Here is a tiny trained network, its code and every weight. The questions are about switching its units off for an input and a class, where a switched-off unit gives its printed mean instead of its output.

import numpy as np


def w(rows, s, z=0):
    codes = np.array(rows[::2]) - 128.0
    scale = np.full(codes.shape[1], s)
    scale[-1] = z or s
    return codes * scale


def norm(h):
    return h / np.sqrt((h * h).mean(-1, keepdims=True) + 1e-5)


def f(y):
    return np.maximum(y, 0)


def log_softmax(a):
    a = a - a.max(-1, keepdims=True)
    return a - np.log(np.exp(a).sum(-1, keepdims=True))


def net(x, mask):
    res = np.array(x, float).reshape(1, 2) / 4 @ E
    u = 0
    for l in range(2):
        y = f(norm(res) @ A[l][:, :-1].T + A[l][:, -1])
        res = res + np.where(mask[u : u + 8], y, B[l][:, -1]) @ B[l][:, :-1]
        u += 8
    return log_softmax(norm(res)[-1] @ U[:, :-1].T + U[:, -1])


A, B = {}, {}
E = w([
[77,194,129,135,94,124,96,252,51],'x0',
[196,124,191,123,56,189,119,146,118],'x1',
],0.018)
A[0] = w([
[197,123,135,26,49,215,141,105,159,113],'0.n0',
[1,76,130,166,178,71,152,76,153,94],'0.n1',
[153,125,113,149,107,99,135,118,133,4],'0.n2',
[168,132,138,153,95,110,188,233,84,86],'0.n3',
[193,51,78,120,234,118,181,51,155,72],'0.n4',
[184,15,165,109,110,104,139,114,194,76],'0.n5',
[83,125,167,93,103,112,110,116,116,164],'0.n6',
[54,149,106,162,110,91,94,147,62,128],'0.n7',
],0.0076,0.004)
B[0] = w([
[101,124,121,245,138,81,26,142,180,220],'0.n0',
[139,114,221,239,66,118,74,117,131,210],'0.n1',
[166,147,138,154,67,74,58,88,124,128],'0.n2',
[160,55,103,88,92,59,164,61,146,184],'0.n3',
[105,173,88,86,119,220,207,174,99,254],'0.n4',
[139,207,75,44,135,99,190,144,59,212],'0.n5',
[100,1,111,86,151,167,130,136,109,147],'0.n6',
[186,133,173,47,148,213,212,45,187,193],'0.n7',
],0.0081,0.0098)
A[1] = w([
[44,91,21,161,164,35,70,118,172,105],'1.n0',
[71,243,90,190,112,176,122,233,78,170],'1.n1',
[149,160,220,86,155,157,72,239,106,135],'1.n2',
[14,150,105,186,254,84,124,118,116,1],'1.n3',
[44,170,102,165,198,68,123,122,156,16],'1.n4',
[157,97,227,79,89,105,130,70,160,130],'1.n5',
[66,187,110,17,110,64,86,219,88,90],'1.n6',
[150,142,164,103,169,135,149,160,166,28],'1.n7',
],0.01,0.0051)
B[1] = w([
[45,73,196,156,108,121,180,182,27,194],'1.n0',
[57,47,167,131,173,78,131,162,80,254],'1.n1',
[173,151,86,169,170,107,129,69,192,223],'1.n2',
[247,163,128,161,72,104,38,147,186,233],'1.n3',
[190,116,153,140,79,165,73,139,129,202],'1.n4',
[21,125,127,137,157,88,109,179,79,224],'1.n5',
[146,190,60,63,135,220,184,12,196,225],'1.n6',
[117,130,136,136,131,134,128,126,126,132],'1.n7',
],0.013,0.0066)
U = w([
[153,166,101,68,133,173,200,51,176,228],'0',
[179,120,162,193,78,125,7,138,160,171],'1',
[25,86,165,130,134,122,166,181,55,185],'2',
[144,138,111,96,173,91,89,135,120,26],'3',
[161,149,125,86,155,69,134,166,114,1],'4',
],0.018,0.005)

Each question gives the input, the list of numbers given to net, and the class t.
The units are the neurons (one row each of A and B). Each row of codes is followed by its name. A weight is (code - 128) times the scale printed after its matrix; where a second scale follows, it is the last column's (A, B and U).
mask holds one flag per neuron, layer by layer. A switched-off neuron (its flag False) gives its mean, the last column of its row in B, instead of its output. The means were averaged over made-up inputs and are rounded, as every weight is.
A unit's drop is (log p(t) with every unit on - log p(t) with that unit switched off) / (log p(t) with every unit on - log p(t) with every unit switched off).
The circuit of an input: a set's keep is (log p(t) with only the set's units on - log p(t) with every unit switched off) / (log p(t) with every unit on - log p(t) with every unit switched off). Starting from the 12 units with the biggest drops (on a tie, the unit counted first), units are removed one at a time, each time the one whose removal leaves the highest keep (on an exact tie, the one counted first), for as long as the keep stays at least 0.8.
units of the circuit, in order: the units of the circuit, biggest drop first
most important unit: the unit with the biggest drop
top k neurons: the k neurons with the biggest drops, biggest first
top k neurons in layer l: the k neurons of layer l with the biggest drops, biggest first
drop when u is switched off: that unit's drop, to one decimal
input [1,3], class 2: top 2 neurons => [0.n3 1.n3]
input [8,8], class 0: top 4 neurons in layer 1 => [1.n6 1.n2 1.n3 1.n0]
input [4,-8], class 1: units of the circuit, in order => [1.n3]
input [5,4], class 0: top 3 neurons => [0.n1 1.n6 1.n2]
input [2,-4], class 1: top 2 neurons => [0.n4 0.n3]
input [2,3], class 2: top 4 neurons => [1.n5 1.n3 0.n5 0.n3]
input [1,-4], class 1: top 2 neurons in layer 0 => [0.n3 0.n4]
input [-2,3], class 2: top 3 neurons => [0.n7 1.n1 0.n5]
input [-4,5], class 1: top 4 neurons => [0.n0 1.n6 1.n1 0.n7]
input [8,-7], class 0: top 3 neurons => [1.n6 0.n7 0.n0]
input [7,6], class 0: top 3 neurons => [1.n6 0.n1 1.n2]
input [0,3], class 2: top 2 neurons in layer 1 => [1.n0 1.n3]
input [-1,1], class 2: top 2 neurons => [1.n1 0.n0]
input [-1,2], class 2: most important unit => 0.n0
input [-2,-1], class 2: drop when 0.n1 is switched off => 0.0
input [-2,2], class 2: drop when 0.n0 is switched off => 0.4
input [-4,-8], class 1: drop when 1.n3 is switched off => 0.8
input [0,1], class 2: drop when 1.n0 is switched off => 1.9
